Below are the code and all the weights of a small trained network. Each question names an input and a class and asks about switching units off, where a switched-off unit gives its printed mean instead of its output.

import numpy as np


def w(rows, s, z=0):
    codes = np.array(rows[::2]) - 128.0
    scale = np.full(codes.shape[1], s)
    scale[-1] = z or s
    return codes * scale


def f(y):
    return y / 2 * (1 + np.tanh(0.7978845608 * (y + 0.044715 * y**3)))


def log_softmax(a):
    a = a - a.max(-1, keepdims=True)
    return a - np.log(np.exp(a).sum(-1, keepdims=True))


def net(x, mask):
    res = np.array(x, float).reshape(1, 3) / 4 @ E
    y = f(res @ A[0][:, :-1].T + A[0][:, -1])
    res = res + np.where(mask, y, B[0][:, -1]) @ B[0][:, :-1]
    return log_softmax(res[-1] @ U[:, :-1].T + U[:, -1])


A, B = {}, {}
E = w([
[231,55,110,187,127,107,200],'x0',
[153,140,244,164,45,141,121],'x1',
[38,4,143,172,134,64,97],'x2',
],0.012)
A[0] = w([
[71,95,156,178,103,80,122,143],'neuron 0',
[174,119,122,157,154,66,171,79],'neuron 1',
[143,104,12,118,221,172,136,64],'neuron 2',
[125,96,155,143,163,86,91,87],'neuron 3',
[159,152,164,85,177,125,139,148],'neuron 4',
[128,129,103,124,210,119,116,79],'neuron 5',
[139,114,206,159,58,176,129,84],'neuron 6',
[189,95,135,207,122,118,169,87],'neuron 7',
[167,182,42,127,142,191,121,91],'neuron 8',
[98,65,128,158,118,84,67,98],'neuron 9',
[87,199,105,110,97,80,34,71],'neuron 10',
[171,161,107,96,109,176,135,56],'neuron 11',
[162,170,128,110,121,156,140,188],'neuron 12',
[77,114,133,158,130,68,153,251],'neuron 13',
[126,110,145,144,153,61,85,75],'neuron 14',
[133,114,206,144,53,180,132,74],'neuron 15',
[168,160,141,104,128,173,163,101],'neuron 16',
[141,151,241,185,42,99,88,172],'neuron 17',
[190,79,120,175,108,100,247,132],'neuron 18',
[177,183,119,119,133,151,94,166],'neuron 19',
[58,181,183,102,104,134,88,129],'neuron 20',
[106,141,26,96,201,82,138,195],'neuron 21',
[47,166,178,75,149,155,46,109],'neuron 22',
[111,59,150,133,168,125,73,93],'neuron 23',
[95,103,37,116,161,105,92,104],'neuron 24',
[156,181,159,100,89,148,176,115],'neuron 25',
],0.014,0.015)
B[0] = w([
[163,157,112,66,220,74,166,207],'neuron 0',
[191,170,81,158,96,148,29,164],'neuron 1',
[149,58,175,126,86,200,89,206],'neuron 2',
[210,140,102,86,173,121,65,155],'neuron 3',
[110,117,149,139,174,107,130,163],'neuron 4',
[199,94,107,99,128,243,19,154],'neuron 5',
[165,73,166,101,66,214,79,182],'neuron 6',
[109,159,88,200,118,136,61,188],'neuron 7',
[178,83,104,103,208,108,129,192],'neuron 8',
[181,123,105,88,174,74,126,195],'neuron 9',
[160,137,74,192,122,131,54,178],'neuron 10',
[226,114,89,94,196,103,61,159],'neuron 11',
[122,136,146,110,160,67,187,201],'neuron 12',
[88,128,145,125,189,98,222,239],'neuron 13',
[248,89,61,84,174,147,32,150],'neuron 14',
[166,54,147,113,112,191,84,177],'neuron 15',
[160,125,105,93,164,78,128,171],'neuron 16',
[111,57,228,116,93,185,168,244],'neuron 17',
[72,189,64,200,94,99,102,232],'neuron 18',
[144,140,151,122,162,71,153,195],'neuron 19',
[83,133,99,186,125,112,99,207],'neuron 20',
[71,74,223,136,60,167,158,252],'neuron 21',
[126,188,74,210,79,121,81,220],'neuron 22',
[195,122,77,64,183,99,97,175],'neuron 23',
[158,49,164,140,125,146,141,194],'neuron 24',
[172,95,134,97,196,84,152,182],'neuron 25',
],0.013,0.019)
U = w([
[136,81,168,117,101,194,133,119],'0',
[149,115,119,86,162,101,140,107],'1',
[126,146,94,210,102,139,102,137],'2',
[76,137,175,148,113,104,254,255],'3',
[125,145,118,96,99,140,139,101],'4',
[126,135,113,105,96,150,125,96],'5',
[126,153,112,128,108,164,159,101],'6',
],0.023,0.011)

Each question gives the input, the list of numbers given to net, and the class t.
The units are the neurons (one row each of A and B). Each row of codes is followed by its name. A weight is (code - 128) times the scale printed after its matrix; where a second scale follows, it is the last column's (A, B and U).
mask holds one flag per neuron, in row order. A switched-off neuron (its flag False) gives its mean, the last column of its row in B, instead of its output. The means were averaged over made-up inputs and are rounded, as every weight is.
A unit's drop is (log p(t) with every unit on - log p(t) with that unit switched off) / (log p(t) with every unit on - log p(t) with every unit switched off).
unit that matters most: the unit with the biggest drop
top k neurons: the k neurons with the biggest drops, biggest first
drop when u is switched off: that unit's drop, to one decimal
input [-1,-1,4], class 1: unit that matters most => neuron 17
input [-1,-4,2], class 0: top 2 neurons => (neuron 12; neuron 18)
input [8,7,-5], class 2: top 3 neurons => (neuron 18; neuron 7; neuron 21)
input [6,0,-5], class 2: top 3 neurons => (neuron 18; neuron 7; neuron 0)
input [5,1,-5], class 1: top 2 neurons => (neuron 22; neuron 25)
input [-8,7,-8], class 1: top 2 neurons => (neuron 25; neuron 12)
input [7,-8,-6], class 0: top 2 neurons => (neuron 2; neuron 21)
input [2,-8,8], class 0: top 2 neurons => (neuron 21; neuron 2)
input [6,-5,5], class 2: top 2 neurons => (neuron 18; neuron 17)
input [-1,-6,-6], class 0: top 3 neurons => (neuron 21; neuron 2; neuron 0)
input [8,3,-8], class 1: top 2 neurons => (neuron 25; neuron 16)
input [8,5,-7], class 2: top 3 neurons => (neuron 18; neuron 7; neuron 0)
input [-2,-6,5], class 0: drop when neuron 21 is switched off => 1.1
input [-7,-7,-6], class 0: drop when neuron 18 is switched off => 0.9
input [0,-8,-2], class 0: drop when neuron 15 is switched off => 0.0
input [3,0,0], class 3: unit that matters most => neuron 22
